Below is a small trained network, with its code and all its weights. Each question gives an input and a target symbol and asks what happens when units are switched off, that is, made to give their printed mean instead of their output.

import numpy as np


def w(rows, s, z=0):
    codes = np.array(rows[::2]) - 128.0
    scale = np.full(codes.shape[1], s)
    scale[-1] = z or s
    return codes * scale


def f(y):
    return np.maximum(y, 0)


def softmax(a):
    e = np.exp(a - a.max(-1, keepdims=True))
    return e / e.sum(-1, keepdims=True)


def log_softmax(a):
    a = a - a.max(-1, keepdims=True)
    return a - np.log(np.exp(a).sum(-1, keepdims=True))


def net(x, mask):
    ids = ['Γβζημστ'.index(c) for c in x.split()]
    T = len(ids)
    res = E[ids] + P[:T]
    u = 0
    for l in range(2):
        r = res
        for j in range(2):
            rows = slice(4 * j, 4 * j + 4)
            q, k, v = (r @ M[l][rows].T for M in (Q, K, V))
            z = softmax(np.where(np.tri(T) > 0, q @ k.T / 4**0.5, -1e9)) @ v
            o = O[l][rows]
            res = res + np.where(mask[u + j], z, o[:, -1]) @ o[:, :-1]
        u += 2
        y = f(res @ A[l][:, :-1].T + A[l][:, -1])
        res = res + np.where(mask[u : u + 16], y, B[l][:, -1]) @ B[l][:, :-1]
        u += 16
    return log_softmax(res[-1] @ U[:, :-1].T + U[:, -1])


Q, K, V, O, A, B = {}, {}, {}, {}, {}, {}
E = w([
[105,180,171,101],'Γ',
[198,116,41,59],'β',
[173,117,127,108],'ζ',
[250,179,92,85],'η',
[103,82,64,185],'μ',
[102,72,190,114],'σ',
[55,140,48,194],'τ',
],0.015)
P = w([
[200,36,181,2],'0',
[7,232,83,53],'1',
[70,214,97,121],'2',
[64,218,103,137],'3',
[78,219,114,148],'4',
[88,211,107,147],'5',
[81,204,146,165],'6',
[105,177,90,131],'7',
[100,172,116,139],'8',
[94,143,101,111],'9',
[102,142,82,95],'10',
[93,133,204,157],'11',
[110,116,71,77],'12',
],0.0067)
Q[0] = w([
[101,140,99,176],'0.h0',
[71,150,51,206],'0.h0',
[64,30,60,145],'0.h0',
[83,101,140,185],'0.h0',
[2,174,69,188],'0.h1',
[49,129,86,107],'0.h1',
[97,112,109,107],'0.h1',
[32,137,112,164],'0.h1',
],0.0095)
K[0] = w([
[241,75,156,154],'0.h0',
[133,45,151,66],'0.h0',
[99,62,149,73],'0.h0',
[109,60,118,91],'0.h0',
[88,98,85,119],'0.h1',
[205,40,138,197],'0.h1',
[94,254,101,116],'0.h1',
[109,126,179,107],'0.h1',
],0.0097)
V[0] = w([
[195,145,197,155],'0.h0',
[85,102,179,74],'0.h0',
[231,148,118,78],'0.h0',
[123,24,188,53],'0.h0',
[186,107,136,116],'0.h1',
[43,151,112,109],'0.h1',
[106,255,138,103],'0.h1',
[34,82,182,178],'0.h1',
],0.009)
O[0] = w([
[191,137,129,123,21],'0.h0',
[127,165,175,148,104],'0.h0',
[152,149,35,154,203],'0.h0',
[151,198,141,255,106],'0.h0',
[191,124,174,174,44],'0.h1',
[118,126,124,73,254],'0.h1',
[121,131,109,35,210],'0.h1',
[166,40,110,85,79],'0.h1',
],0.0085,0.003)
A[0] = w([
[49,128,133,19,144],'0.n0',
[73,87,73,89,126],'0.n1',
[114,139,83,119,147],'0.n2',
[93,92,73,84,166],'0.n3',
[73,184,28,76,89],'0.n4',
[87,167,153,112,3],'0.n5',
[140,16,134,188,196],'0.n6',
[57,99,215,212,163],'0.n7',
[85,155,131,138,83],'0.n8',
[177,90,172,2,155],'0.n9',
[148,152,74,117,197],'0.n10',
[112,170,81,157,143],'0.n11',
[120,72,37,155,144],'0.n12',
[234,109,109,148,37],'0.n13',
[215,171,184,64,21],'0.n14',
[105,66,222,44,164],'0.n15',
],0.0098,0.0046)
B[0] = w([
[158,151,73,115,235],'0.n0',
[126,179,108,180,204],'0.n1',
[103,90,164,151,180],'0.n2',
[126,195,111,119,208],'0.n3',
[147,112,180,159,247],'0.n4',
[112,96,121,184,132],'0.n5',
[84,163,176,196,143],'0.n6',
[131,160,104,66,154],'0.n7',
[129,3,156,154,148],'0.n8',
[141,40,71,58,205],'0.n9',
[61,117,159,67,191],'0.n10',
[123,102,85,71,193],'0.n11',
[61,90,165,113,192],'0.n12',
[142,149,80,171,135],'0.n13',
[140,216,124,72,142],'0.n14',
[213,153,100,123,189],'0.n15',
],0.0078,0.014)
Q[1] = w([
[206,132,148,168],'1.h0',
[63,149,120,154],'1.h0',
[167,184,68,58],'1.h0',
[151,188,201,106],'1.h0',
[69,144,86,170],'1.h1',
[145,242,177,8],'1.h1',
[124,93,144,147],'1.h1',
[113,129,168,162],'1.h1',
],0.013)
K[1] = w([
[74,158,51,132],'1.h0',
[137,210,34,165],'1.h0',
[142,43,146,60],'1.h0',
[95,156,80,44],'1.h0',
[237,223,144,186],'1.h1',
[119,37,90,6],'1.h1',
[154,164,164,214],'1.h1',
[23,212,106,150],'1.h1',
],0.011)
V[1] = w([
[226,80,152,117],'1.h0',
[200,99,147,179],'1.h0',
[129,97,122,245],'1.h0',
[51,201,166,94],'1.h0',
[137,116,201,126],'1.h1',
[96,2,174,113],'1.h1',
[163,100,147,131],'1.h1',
[211,167,193,156],'1.h1',
],0.0081)
O[1] = w([
[133,94,151,172,123],'1.h0',
[150,2,112,161,84],'1.h0',
[174,89,56,138,32],'1.h0',
[138,166,125,66,125],'1.h0',
[230,132,158,105,50],'1.h1',
[201,116,111,181,1],'1.h1',
[113,96,144,75,105],'1.h1',
[93,107,141,27,98],'1.h1',
],0.0095,0.012)
A[1] = w([
[184,102,134,11,41],'1.n0',
[121,72,107,206,155],'1.n1',
[131,107,120,101,196],'1.n2',
[165,162,132,104,255],'1.n3',
[130,195,130,59,194],'1.n4',
[88,115,104,108,165],'1.n5',
[95,188,210,124,150],'1.n6',
[100,90,77,61,197],'1.n7',
[220,179,84,33,154],'1.n8',
[187,180,193,141,140],'1.n9',
[129,192,131,117,106],'1.n10',
[104,50,155,215,122],'1.n11',
[109,122,68,100,153],'1.n12',
[147,124,176,117,134],'1.n13',
[110,75,179,110,110],'1.n14',
[157,182,88,175,123],'1.n15',
],0.013,0.0071)
B[1] = w([
[67,254,122,117,147],'1.n0',
[135,213,159,153,148],'1.n1',
[215,166,130,162,152],'1.n2',
[75,17,132,203,167],'1.n3',
[180,100,117,163,253],'1.n4',
[132,109,169,137,210],'1.n5',
[171,186,149,117,215],'1.n6',
[172,107,118,166,228],'1.n7',
[70,35,23,94,178],'1.n8',
[89,100,127,149,135],'1.n9',
[144,96,137,113,191],'1.n10',
[145,77,209,119,147],'1.n11',
[180,162,121,103,202],'1.n12',
[90,61,203,95,130],'1.n13',
[141,150,113,20,145],'1.n14',
[59,176,151,69,145],'1.n15',
],0.0073,0.027)
U = w([
[54,113,87,90,35],'Γ',
[67,213,66,199,130],'β',
[204,137,109,254,254],'ζ',
[207,179,152,127,67],'η',
[47,82,80,220,182],'μ',
[148,66,143,141,141],'σ',
[146,116,19,126,53],'τ',
],0.0082,0.0042)

Each question gives the input, a string of symbols that net reads in full, and the target symbol t.
The units are the heads (4 rows each of Q, K, V and O) and the neurons (one row each of A and B). Each row of codes is followed by its name. A weight is (code - 128) times the scale printed after its matrix; where a second scale follows, it is the last column's (O, A, B and U).
mask holds one flag per unit, layer by layer, with each layer's heads first. A switched-off unit (its flag False) gives its mean, the last column of its rows in O or B, instead of its output. The means were averaged over made-up inputs and are rounded, as every weight is.
A unit's drop is (log p(t) with every unit on - log p(t) with that unit switched off) / (log p(t) with every unit on - log p(t) with every unit switched off).
The circuit of an input: a set's keep is (log p(t) with only the set's units on - log p(t) with every unit switched off) / (log p(t) with every unit on - log p(t) with every unit switched off). Starting from the 12 units with the biggest drops (on a tie, the unit counted first), units are removed one at a time, each time the one whose removal leaves the highest keep (on an exact tie, the one counted first), for as long as the keep stays at least 0.8.
units of the circuit, in order: the units of the circuit, biggest drop first
unit that matters most: the unit with the biggest drop
top k neurons: the k neurons with the biggest drops, biggest first
which heads matter: for each layer, one digit per head in row order, 1 if its drop is at least 0.15 and else 0, layers parted by /
input τ Γ μ μ τ τ τ μ τ η β, target η: units of the circuit, in order => (1.h0; 0.h0; 1.n6)
input μ σ μ μ, target ζ: units of the circuit, in order => (1.h1)
input τ τ ζ τ β ζ, target β: units of the circuit, in order => (1.h0; 0.n9; 1.h1; 1.n7)
input μ τ Γ τ μ η τ ζ τ μ, target ζ: units of the circuit, in order => (0.h1; 1.h0; 1.h1)
input τ ζ Γ β τ η τ ζ τ Γ, target τ: which heads matter => 11 / 00
input τ τ τ Γ, target τ: top 2 neurons => (0.n0; 1.n8)
input ζ ζ τ τ β τ β η σ, target η: which heads matter => 10 / 11
input β τ τ τ, target μ: which heads matter => 11 / 10
input σ μ τ τ τ τ τ σ τ τ τ ζ, target τ: top 2 neurons => (0.n3; 0.n15)
input μ ζ ζ Γ μ Γ τ τ τ η μ τ, target ζ: top 4 neurons => (0.n6; 0.n10; 0.n3; 1.n8)
input Γ η τ μ ζ τ, target η: which heads matter => 10 / 01
input τ Γ τ η β, target η: top 2 neurons => (0.n9; 1.n6)
input β η τ β σ, target β: which heads matter => 10 / 01
input η Γ β μ τ τ β ζ η, target Γ: units of the circuit, in order => (1.n8; 0.h0)
input τ ζ ζ ζ ζ ζ Γ η τ μ τ ζ β, target ζ: which heads matter => 10 / 11
input τ μ β τ ζ Γ ζ μ τ ζ σ τ, target β: which heads matter => 00 / 01
input τ η τ μ β ζ β σ, target β: which heads matter => 10 / 11
input Γ μ ζ τ μ τ μ τ Γ Γ τ μ, target η: unit that matters most => 0.h0
input ζ ζ τ τ η σ, target η: top 4 neurons => (0.n9; 1.n6; 0.n14; 1.n8)
input τ ζ β τ τ τ τ ζ, target τ: which heads matter => 11 / 00
input σ ζ σ τ, target τ: top 2 neurons => (0.n7; 0.n6)
input τ μ τ σ, target τ: which heads matter => 00 / 00
input β η τ τ, target μ: top 2 neurons => (1.n6; 0.n4)
input η τ σ Γ τ β μ μ μ μ τ ζ β, target ζ: top neuron => (0.n9)
input ζ ζ η μ η σ μ τ μ τ ζ τ, target σ: which heads matter => 11 / 11
input ζ ζ μ, target σ: which heads matter => 01 / 11
input η ζ η μ σ Γ ζ μ η β ζ τ, target Γ: top 2 neurons => (1.n14; 0.n12)
input τ β β, target β: top neuron => (0.n9)
input ζ β η ζ Γ τ η, target Γ: which heads matter => 01 / 10
